Below is a small trained network, with its code and all its weights. Each question gives an input and a class and asks what happens when units are switched off, that is, made to give their printed mean instead of their output.

import numpy as np


def w(rows, s, z=0):
    codes = np.array(rows[::2]) - 128.0
    scale = np.full(codes.shape[1], s)
    scale[-1] = z or s
    return codes * scale


def f(y):
    return y / 2 * (1 + np.tanh(0.7978845608 * (y + 0.044715 * y**3)))


def log_softmax(a):
    a = a - a.max(-1, keepdims=True)
    return a - np.log(np.exp(a).sum(-1, keepdims=True))


def net(x, mask):
    res = np.array(x, float).reshape(1, 3) / 4 @ E
    y = f(res @ A[0][:, :-1].T + A[0][:, -1])
    res = res + np.where(mask, y, B[0][:, -1]) @ B[0][:, :-1]
    return log_softmax(res[-1] @ U[:, :-1].T + U[:, -1])


A, B = {}, {}
E = w([
[184,41,97,66],'x0',
[75,103,2,160],'x1',
[220,127,105,190],'x2',
],0.0099)
A[0] = w([
[49,180,159,213,107],'n0',
[144,18,118,70,114],'n1',
[106,203,138,214,96],'n2',
[46,118,157,46,116],'n3',
[164,167,204,104,99],'n4',
[179,31,121,133,104],'n5',
[189,179,199,67,115],'n6',
[166,89,104,67,88],'n7',
[71,125,172,52,111],'n8',
[96,114,37,143,109],'n9',
[89,117,40,139,138],'n10',
[42,117,143,4,119],'n11',
[227,144,118,199,94],'n12',
[85,68,61,177,125],'n13',
[165,47,118,84,130],'n14',
[167,157,208,81,113],'n15',
[176,68,99,72,151],'n16',
[119,209,174,160,101],'n17',
[175,37,97,87,107],'n18',
[115,223,127,183,98],'n19',
[49,104,40,175,91],'n20',
[113,97,136,114,255],'n21',
[164,137,246,97,125],'n22',
[148,35,120,109,111],'n23',
[212,155,102,171,105],'n24',
[79,187,121,201,124],'n25',
[198,91,126,223,94],'n26',
[57,83,71,206,136],'n27',
[18,149,112,31,97],'n28',
[85,175,159,254,123],'n29',
[212,135,98,177,124],'n30',
],0.0084,0.009)
B[0] = w([
[86,74,150,87,185],'n0',
[76,103,162,96,188],'n1',
[85,43,167,92,167],'n2',
[105,80,88,174,184],'n3',
[182,92,92,102,174],'n4',
[95,81,149,116,162],'n5',
[194,122,74,110,196],'n6',
[112,44,177,105,146],'n7',
[147,84,118,168,169],'n8',
[164,122,78,88,185],'n9',
[180,158,81,110,201],'n10',
[90,46,83,214,205],'n11',
[110,60,104,178,160],'n12',
[166,140,105,117,192],'n13',
[69,126,168,86,180],'n14',
[222,110,90,124,189],'n15',
[95,155,177,98,194],'n16',
[143,76,130,80,164],'n17',
[103,98,152,79,180],'n18',
[86,51,163,95,162],'n19',
[170,98,85,107,201],'n20',
[101,255,128,158,255],'n21',
[185,135,83,112,217],'n22',
[98,106,138,94,161],'n23',
[112,52,131,205,150],'n24',
[128,97,155,64,176],'n25',
[105,42,113,173,152],'n26',
[191,160,76,86,205],'n27',
[128,31,77,167,195],'n28',
[84,97,164,66,189],'n29',
[97,98,137,176,160],'n30',
],0.009,0.0083)
U = w([
[89,113,165,49,135],'0',
[213,141,72,96,75],'1',
[107,89,101,247,135],'2',
[119,230,137,152,254],'3',
[123,159,142,152,41],'4',
],0.014,0.0068)

Each question gives the input, the list of numbers given to net, and the class t.
The units are the neurons (one row each of A and B). Each row of codes is followed by its name. A weight is (code - 128) times the scale printed after its matrix; where a second scale follows, it is the last column's (A, B and U).
mask holds one flag per neuron, in row order. A switched-off neuron (its flag False) gives its mean, the last column of its row in B, instead of its output. The means were averaged over made-up inputs and are rounded, as every weight is.
A unit's drop is (log p(t) with every unit on - log p(t) with that unit switched off) / (log p(t) with every unit on - log p(t) with every unit switched off).
The circuit of an input: a set's keep is (log p(t) with only the set's units on - log p(t) with every unit switched off) / (log p(t) with every unit on - log p(t) with every unit switched off). Starting from the 12 units with the biggest drops (on a tie, the unit counted first), units are removed one at a time, each time the one whose removal leaves the highest keep (on an exact tie, the one counted first), for as long as the keep stays at least 0.8.
units of the circuit, in order: the units of the circuit, biggest drop first
top k neurons: the k neurons with the biggest drops, biggest first
drop when u is switched off: that unit's drop, to one decimal
input [-4,8,-8], class 1: units of the circuit, in order	(n27)
input [-5,-8,-7], class 1: units of the circuit, in order	(n22; n15)
input [6,6,-3], class 0: top 2 neurons	(n1; n14)
input [-3,1,3], class 3: top 2 neurons	(n11; n28)
input [3,-7,-8], class 2: top 2 neurons	(n11; n3)
input [-6,6,-8], class 2: top 2 neurons	(n28; n11)
input [7,-7,-8], class 2: top 3 neurons	(n11; n3; n8)
input [6,-7,-5], class 1: top 3 neurons	(n15; n22; n6)
input [8,-3,8], class 0: drop when n14 is switched off	0.2
input [3,1,3], class 3: drop when n2 is switched off	0.1
input [-4,8,-7], class 1: drop when n27 is switched off	0.5
